Here is a tiny trained network, its code and every weight. The questions are about switching its units off for an input and a class, where a switched-off unit gives its printed mean instead of its output.

import numpy as np


def w(rows, s, z=0):
    codes = np.array(rows[::2]) - 128.0
    scale = np.full(codes.shape[1], s)
    scale[-1] = z or s
    return codes * scale


def f(y):
    return y / 2 * (1 + np.tanh(0.7978845608 * (y + 0.044715 * y**3)))


def log_softmax(a):
    a = a - a.max(-1, keepdims=True)
    return a - np.log(np.exp(a).sum(-1, keepdims=True))


def net(x, mask):
    res = np.array(x, float).reshape(1, 5) / 4 @ E
    y = f(res @ A[0][:, :-1].T + A[0][:, -1])
    res = res + np.where(mask, y, B[0][:, -1]) @ B[0][:, :-1]
    return log_softmax(res[-1] @ U[:, :-1].T + U[:, -1])


A, B = {}, {}
E = w([
[129,170,80,220],'x0',
[189,196,179,58],'x1',
[5,56,237,176],'x2',
[74,32,16,127],'x3',
[47,242,100,83],'x4',
],0.011)
A[0] = w([
[153,69,38,73,246],'n1',
[101,67,198,155,45],'n2',
[55,203,132,80,253],'n3',
[148,109,9,194,183],'n4',
[203,166,130,133,184],'n5',
[67,95,161,110,247],'n6',
[134,126,71,207,238],'n7',
],0.016,0.0045)
B[0] = w([
[155,193,108,39,227],'n1',
[151,42,89,116,189],'n2',
[134,172,98,198,217],'n3',
[46,125,110,87,252],'n4',
[116,156,247,127,191],'n5',
[168,57,45,166,192],'n6',
[59,88,138,128,216],'n7',
],0.014,0.021)
U = w([
[94,120,98,121,254],'0',
[170,62,106,144,201],'1',
[109,185,141,181,175],'2',
[33,102,111,101,61],'3',
[83,169,178,97,46],'4',
[173,141,93,122,38],'5',
[154,121,254,142,160],'6',
[175,162,104,45,11],'7',
],0.015,0.0058)

Each question gives the input, the list of numbers given to net, and the class t.
The units are the neurons (one row each of A and B). Each row of codes is followed by its name. A weight is (code - 128) times the scale printed after its matrix; where a second scale follows, it is the last column's (A, B and U).
mask holds one flag per neuron, in row order. A switched-off neuron (its flag False) gives its mean, the last column of its row in B, instead of its output. The means were averaged over made-up inputs and are rounded, as every weight is.
A unit's drop is (log p(t) with every unit on - log p(t) with that unit switched off) / (log p(t) with every unit on - log p(t) with every unit switched off).
The circuit of an input: a set's keep is (log p(t) with only the set's units on - log p(t) with every unit switched off) / (log p(t) with every unit on - log p(t) with every unit switched off). Starting from all 7 units, units are removed one at a time, each time the one whose removal leaves the highest keep (on an exact tie, the one counted first), for as long as the keep stays at least 0.8.
units of the circuit, in order: the units of the circuit, biggest drop first
top k neurons: the k neurons with the biggest drops, biggest first
drop of u: that unit's drop, to one decimal
input [1,-3,-7,-6,-5], class 6: units of the circuit, in order => (n5)
input [0,0,3,4,6], class 2: units of the circuit, in order => (n3 n4)
input [2,7,-4,1,2], class 6: top 2 neurons => (n5 n4)
input [5,8,3,5,0], class 0: top 2 neurons => (n5 n4)
input [5,-7,-8,-2,5], class 3: top 2 neurons => (n4 n7)
input [4,2,8,-3,5], class 1: units of the circuit, in order => (n6 n4)
input [1,5,-6,2,0], class 4: top 2 neurons => (n5 n6)
input [5,7,-8,5,-5], class 4: top 2 neurons => (n5 n4)
input [2,-7,-8,-5,6], class 2: top 2 neurons => (n3 n1)
input [1,-2,-7,0,-2], class 4: units of the circuit, in order => (n5 n6)
input [0,6,5,6,5], class 0: top 3 neurons => (n2 n6 n5)
input [6,0,-3,-2,3], class 4: top 3 neurons => (n6 n5 n2)
input [3,6,-1,5,-3], class 7: top 2 neurons => (n1 n7)
input [-8,3,1,-5,7], class 2: units of the circuit, in order => (n3)
input [-3,5,1,-5,5], class 2: drop of n3 => 0.7
input [-3,1,0,-7,2], class 6: drop of n3 => 0.0
input [-6,-7,-6,2,5], class 7: drop of n1 => 1.0
